Below is a small trained network, with its code and all its weights. Each question gives an input and a target symbol and asks what happens when units are switched off, that is, made to give their printed mean instead of their output.

import numpy as np


def w(rows, s, z=0):
    codes = np.array(rows[::2]) - 128.0
    scale = np.full(codes.shape[1], s)
    scale[-1] = z or s
    return codes * scale


def f(y):
    return y / 2 * (1 + np.tanh(0.7978845608 * (y + 0.044715 * y**3)))


def softmax(a):
    e = np.exp(a - a.max(-1, keepdims=True))
    return e / e.sum(-1, keepdims=True)


def log_softmax(a):
    a = a - a.max(-1, keepdims=True)
    return a - np.log(np.exp(a).sum(-1, keepdims=True))


def net(x, mask):
    ids = ['ΓΛΞΠΣΨΩαδεζημτφ'.index(c) for c in x.split()]
    T = len(ids)
    res = E[ids] + P[:T]
    u = 0
    for l in range(2):
        q, k, v = (res @ M[l].T for M in (Q, K, V))
        z = softmax(np.where(np.tri(T) > 0, q @ k.T / 3**0.5, -1e9)) @ v
        res = res + np.where(mask[u], z, O[l][:, -1]) @ O[l][:, :-1]
        u += 1
        y = f(res @ A[l][:, :-1].T + A[l][:, -1])
        res = res + np.where(mask[u : u + 8], y, B[l][:, -1]) @ B[l][:, :-1]
        u += 8
    return log_softmax(res[-1] @ U[:, :-1].T + U[:, -1])


Q, K, V, O, A, B = {}, {}, {}, {}, {}, {}
E = w([
[94,136,111,147],'Γ',
[70,77,73,120],'Λ',
[155,218,168,183],'Ξ',
[173,212,102,64],'Π',
[134,87,153,188],'Σ',
[128,20,79,130],'Ψ',
[173,88,171,69],'Ω',
[89,72,90,123],'α',
[217,136,66,42],'δ',
[201,166,147,254],'ε',
[137,24,68,113],'ζ',
[89,124,140,176],'η',
[153,119,222,171],'μ',
[138,171,172,47],'τ',
[91,58,74,115],'φ',
],0.02)
P = w([
[35,67,89,119],'0',
[43,101,117,127],'1',
[65,110,124,117],'2',
[86,117,136,111],'3',
[109,117,141,99],'4',
[132,120,146,89],'5',
[153,118,154,88],'6',
[178,121,161,79],'7',
[200,121,173,77],'8',
[223,124,178,69],'9',
[252,125,182,60],'10',
[254,123,187,64],'11',
],0.0084)
Q[0] = w([
[122,250,196,214],'0.h1',
[99,9,164,26],'0.h1',
[130,128,114,76],'0.h1',
],0.021)
K[0] = w([
[20,82,94,140],'0.h1',
[226,149,248,103],'0.h1',
[204,185,131,52],'0.h1',
],0.017)
V[0] = w([
[104,80,252,31],'0.h1',
[154,136,102,129],'0.h1',
[104,120,169,64],'0.h1',
],0.0041)
O[0] = w([
[89,36,253,67,254],'0.h1',
[149,159,119,148,120],'0.h1',
[104,110,200,100,196],'0.h1',
],0.0059,0.0038)
A[0] = w([
[86,89,179,122,255],'0.n1',
[62,123,110,129,94],'0.n2',
[121,181,93,49,94],'0.n3',
[93,247,157,77,172],'0.n4',
[176,99,145,144,217],'0.n5',
[176,130,148,128,206],'0.n6',
[187,177,176,137,127],'0.n7',
[136,147,60,85,180],'0.n8',
],0.015,0.0068)
B[0] = w([
[206,131,55,69,251],'0.n1',
[188,157,181,80,148],'0.n2',
[236,210,162,212,149],'0.n3',
[189,62,254,165,168],'0.n4',
[72,176,98,105,181],'0.n5',
[90,212,165,90,169],'0.n6',
[39,187,227,63,162],'0.n7',
[80,204,61,126,154],'0.n8',
],0.0084,0.015)
Q[1] = w([
[120,124,213,246],'1.h1',
[130,74,126,7],'1.h1',
[16,115,87,116],'1.h1',
],0.013)
K[1] = w([
[161,39,89,244],'1.h1',
[171,233,174,4],'1.h1',
[72,254,207,131],'1.h1',
],0.0067)
V[1] = w([
[240,126,54,18],'1.h1',
[95,253,41,130],'1.h1',
[253,218,149,212],'1.h1',
],0.0043)
O[1] = w([
[126,231,234,115,246],'1.h1',
[190,223,90,141,105],'1.h1',
[188,79,141,253,130],'1.h1',
],0.007,0.011)
A[1] = w([
[104,99,59,151,7],'1.n1',
[24,185,22,146,130],'1.n2',
[30,175,79,191,86],'1.n3',
[75,183,142,252,75],'1.n4',
[75,30,23,119,135],'1.n5',
[51,173,174,116,201],'1.n6',
[152,27,30,95,91],'1.n7',
[107,15,111,101,53],'1.n8',
],0.012,0.011)
B[1] = w([
[163,126,76,161,136],'1.n1',
[110,3,117,151,160],'1.n2',
[132,247,78,96,135],'1.n3',
[88,125,118,121,144],'1.n4',
[79,151,183,133,191],'1.n5',
[136,86,85,164,255],'1.n6',
[125,197,130,134,198],'1.n7',
[223,64,150,128,163],'1.n8',
],0.016,0.018)
U = w([
[30,231,175,86,170],'Γ',
[113,133,120,129,165],'Λ',
[179,18,71,159,3],'Ξ',
[112,124,108,118,223],'Π',
[17,158,186,99,156],'Σ',
[83,92,125,111,180],'Ψ',
[254,118,24,168,175],'Ω',
[81,64,186,215,123],'α',
[147,232,152,208,43],'δ',
[66,159,91,158,197],'ε',
[11,110,181,101,102],'ζ',
[116,151,125,128,126],'η',
[142,125,125,166,80],'μ',
[165,110,187,108,118],'τ',
[144,169,60,10,122],'φ',
],0.0099,0.0056)

Each question gives the input, a string of symbols that net reads in full, and the target symbol t.
The units are the heads (3 rows each of Q, K, V and O) and the neurons (one row each of A and B). Each row of codes is followed by its name. A weight is (code - 128) times the scale printed after its matrix; where a second scale follows, it is the last column's (O, A, B and U).
mask holds one flag per unit, layer by layer, with each layer's heads first. A switched-off unit (its flag False) gives its mean, the last column of its rows in O or B, instead of its output. The means were averaged over made-up inputs and are rounded, as every weight is.
A unit's drop is (log p(t) with every unit on - log p(t) with that unit switched off) / (log p(t) with every unit on - log p(t) with every unit switched off).
The circuit of an input: a set's keep is (log p(t) with only the set's units on - log p(t) with every unit switched off) / (log p(t) with every unit on - log p(t) with every unit switched off). Starting from the 12 units with the biggest drops (on a tie, the unit counted first), units are removed one at a time, each time the one whose removal leaves the highest keep (on an exact tie, the one counted first), for as long as the keep stays at least 0.8.
circuit, biggest first: the units of the circuit, biggest drop first
unit that matters most: the unit with the biggest drop
k most important neurons: the k neurons with the biggest drops, biggest first
k most important neurons of layer l: the k neurons of layer l with the biggest drops, biggest first
input Λ Ψ Ω φ Ω Λ ε Λ Ω Ξ Ξ ζ, target α: unit that matters most	1.n5
input φ Π Λ Σ α, target δ: 3 most important neurons of layer 0	(0.n4, 0.n3, 0.n1)
input δ ε φ, target ε: 2 most important neurons	(1.n2, 0.n1)
input Ω Π ε Λ Λ Ω Ξ, target α: circuit, biggest first	(1.n6, 0.n1, 0.n7)
input Λ ζ τ Γ Ω Π τ Λ η α, target τ: 3 most important neurons of layer 1	(1.n8, 1.n6, 1.n5)
input Λ Λ μ Ω Ω Λ ε Λ Ω τ ζ, target τ: 4 most important neurons	(1.n8, 0.n7, 0.n4, 1.n6)
input Π Ω δ Ψ, target Ω: circuit, biggest first	(1.h1, 1.n5)
input Γ τ μ Ω Ξ Ψ, target α: circuit, biggest first	(1.n5, 0.n7, 1.h1, 0.n4)
input Ω τ Λ φ φ Λ Ξ Ω Π μ Λ, target Γ: 4 most important neurons	(0.n4, 0.n7, 0.n5, 1.n5)
input τ Ω Λ Π τ Ω ζ, target φ: 2 most important neurons	(0.n6, 0.n1)
input Ξ Γ Λ ζ Π Λ Λ, target δ: 4 most important neurons of layer 1	(1.n5, 1.n7, 1.n6, 1.n2)
input Λ Λ Ω Ξ ζ μ ζ, target Γ: 3 most important neurons	(1.n5, 0.n7, 1.n7)
input τ μ Λ φ τ Λ τ τ τ ε Λ Λ, target ε: 2 most important neurons of layer 0	(0.n1, 0.n7)
input φ Ω φ τ Π Σ Λ φ, target δ: 2 most important neurons	(1.n5, 1.n7)
input α ζ δ Ψ Λ η Π φ, target δ: unit that matters most	1.h1
input τ η η Λ ε Σ Λ, target ε: 2 most important neurons of layer 1	(1.n2, 1.n5)
input Ξ Λ τ Π α Λ, target δ: 3 most important neurons	(0.n4, 0.n3, 0.n8)
input Ω Λ α ζ Ω Ψ, target φ: 2 most important neurons of layer 0	(0.n1, 0.n4)
input ε Π Γ Ψ τ Ω Ξ Ω Ω Λ, target φ: 3 most important neurons	(1.n5, 0.n1, 0.n4)
input Λ Γ Λ φ Λ ζ Λ ε Π τ α, target τ: 3 most important neurons of layer 0	(0.n4, 0.n1, 0.n8)
input τ Λ Ξ Λ, target α: 4 most important neurons	(1.n5, 1.n2, 1.n8, 0.n4)
input Γ ε Ψ, target ε: 4 most important neurons	(1.n5, 1.n2, 1.n3, 1.n7)
input ε ε Λ ζ Ω Λ Ω φ, target φ: 2 most important neurons	(0.n1, 1.n5)
input ζ Σ Ξ Ω Ω Ψ Π Γ δ Λ Λ, target Ω: 2 most important neurons	(1.n5, 0.n7)
input Γ δ δ, target Ω: unit that matters most	0.n8
input φ τ Λ τ η Γ ζ φ η ζ, target τ: 3 most important neurons	(1.n8, 0.n4, 1.n6)
input Λ μ Ω τ Λ Λ, target τ: unit that matters most	1.n8
input Γ Ψ Ψ Π μ δ Ω μ α, target Γ: 2 most important neurons of layer 0	(0.n7, 0.n4)
input Ξ Σ Λ Λ δ ζ, target Ω: 3 most important neurons of layer 0	(0.n8, 0.n3, 0.n7)
